Below are the code and all the weights of a small trained network. Each question names an input and a class and asks about switching units off, where a switched-off unit gives its printed mean instead of its output.

import numpy as np


def w(rows, s, z=0):
    codes = np.array(rows[::2]) - 128.0
    scale = np.full(codes.shape[1], s)
    scale[-1] = z or s
    return codes * scale


def norm(h):
    return h / np.sqrt((h * h).mean(-1, keepdims=True) + 1e-5)


def f(y):
    return y / 2 * (1 + np.tanh(0.7978845608 * (y + 0.044715 * y**3)))


def log_softmax(a):
    a = a - a.max(-1, keepdims=True)
    return a - np.log(np.exp(a).sum(-1, keepdims=True))


def net(x, mask):
    res = np.array(x, float).reshape(1, 3) / 4 @ E
    u = 0
    for l in range(3):
        y = f(norm(res) @ A[l][:, :-1].T + A[l][:, -1])
        res = res + np.where(mask[u : u + 10], y, B[l][:, -1]) @ B[l][:, :-1]
        u += 10
    return log_softmax(norm(res)[-1] @ U[:, :-1].T + U[:, -1])


A, B = {}, {}
E = w([
[2,157,42],'x0',
[116,84,218],'x1',
[149,6,164],'x2',
],0.007)
A[0] = w([
[187,246,56,251],'L0N0',
[129,125,138,124],'L0N1',
[145,103,69,158],'L0N2',
[147,72,158,210],'L0N3',
[54,181,101,132],'L0N4',
[138,114,222,222],'L0N5',
[126,196,80,234],'L0N6',
[86,92,109,67],'L0N7',
[208,179,142,88],'L0N8',
[125,174,119,91],'L0N9',
],0.012,0.0028)
B[0] = w([
[141,47,130,253],'L0N0',
[151,158,154,128],'L0N1',
[148,52,120,154],'L0N2',
[81,204,99,192],'L0N3',
[139,171,188,193],'L0N4',
[103,238,94,202],'L0N5',
[199,47,254,205],'L0N6',
[60,49,94,141],'L0N7',
[161,85,130,167],'L0N8',
[89,2,120,140],'L0N9',
],0.0063,0.0074)
A[1] = w([
[89,116,50,64],'L1N0',
[159,112,106,62],'L1N1',
[177,118,64,4],'L1N2',
[214,147,107,134],'L1N3',
[213,150,160,80],'L1N4',
[100,86,137,79],'L1N5',
[82,116,110,36],'L1N6',
[115,125,150,85],'L1N7',
[141,99,173,182],'L1N8',
[45,152,6,137],'L1N9',
],0.015,0.0027)
B[1] = w([
[96,69,148,174],'L1N0',
[190,166,146,135],'L1N1',
[19,140,68,140],'L1N2',
[109,126,192,215],'L1N3',
[80,89,235,255],'L1N4',
[104,153,126,176],'L1N5',
[106,155,192,149],'L1N6',
[80,126,95,135],'L1N7',
[68,154,107,235],'L1N8',
[55,199,255,243],'L1N9',
],0.0062,0.0048)
A[2] = w([
[103,105,187,124],'L2N0',
[169,78,86,168],'L2N1',
[134,190,129,99],'L2N2',
[163,149,117,4],'L2N3',
[110,174,129,90],'L2N4',
[145,93,126,176],'L2N5',
[188,185,75,8],'L2N6',
[73,136,90,86],'L2N7',
[163,6,88,190],'L2N8',
[89,121,118,33],'L2N9',
],0.015,0.0035)
B[2] = w([
[84,117,137,254],'L2N0',
[114,255,152,143],'L2N1',
[131,197,96,135],'L2N2',
[188,129,154,111],'L2N3',
[136,238,78,140],'L2N4',
[105,179,28,152],'L2N5',
[228,137,156,121],'L2N6',
[138,141,234,140],'L2N7',
[73,213,51,205],'L2N8',
[77,65,167,130],'L2N9',
],0.0072,0.008)
U = w([
[175,52,247,232],'0',
[138,2,244,116],'1',
[149,171,120,146],'2',
[210,90,113,4],'3',
],0.0067,0.0032)

Each question gives the input, the list of numbers given to net, and the class t.
The units are the neurons (one row each of A and B). Each row of codes is followed by its name. A weight is (code - 128) times the scale printed after its matrix; where a second scale follows, it is the last column's (A, B and U).
mask holds one flag per neuron, layer by layer. A switched-off neuron (its flag False) gives its mean, the last column of its row in B, instead of its output. The means were averaged over made-up inputs and are rounded, as every weight is.
A unit's drop is (log p(t) with every unit on - log p(t) with that unit switched off) / (log p(t) with every unit on - log p(t) with every unit switched off).
The circuit of an input: a set's keep is (log p(t) with only the set's units on - log p(t) with every unit switched off) / (log p(t) with every unit on - log p(t) with every unit switched off). Starting from the 12 units with the biggest drops (on a tie, the unit counted first), units are removed one at a time, each time the one whose removal leaves the highest keep (on an exact tie, the one counted first), for as long as the keep stays at least 0.8.
units of the circuit, in order: the units of the circuit, biggest drop first
most important unit: the unit with the biggest drop
top k neurons: the k neurons with the biggest drops, biggest first
top k neurons in layer l: the k neurons of layer l with the biggest drops, biggest first
drop of u: that unit's drop, to one decimal
input [5,-6,-8], class 1: top 4 neurons : (L0N0; L0N9; L0N5; L0N6)
input [-5,7,-3], class 2: units of the circuit, in order : (L0N5; L0N6; L0N0)
input [-4,6,3], class 2: units of the circuit, in order : (L0N5; L0N3; L0N6)
input [-1,-4,-7], class 1: top 3 neurons : (L0N6; L0N4; L1N4)
input [0,-3,-5], class 1: top 3 neurons : (L0N6; L0N4; L0N7)
input [2,-2,-5], class 1: most important unit : L0N4
input [5,-6,-7], class 1: top 2 neurons : (L0N0; L0N9)
input [1,-3,-5], class 1: top 3 neurons in layer 0 : (L0N6; L0N4; L0N7)
input [-2,8,2], class 2: top 3 neurons : (L0N5; L0N6; L0N3)
input [0,7,3], class 2: top 2 neurons : (L0N5; L1N4)
input [-2,-8,7], class 2: top 2 neurons : (L0N5; L0N2)
input [-5,7,-4], class 2: top 3 neurons in layer 0 : (L0N5; L0N6; L0N0)
input [2,6,0], class 2: top 2 neurons in layer 2 : (L2N4; L2N2)
input [-2,-5,2], class 2: top neuron : (L2N1)
input [-1,4,-3], class 2: drop of L0N5 : 0.5
input [-3,5,1], class 2: drop of L0N5 : 0.7
input [-2,5,2], class 2: drop of L0N6 : 0.2
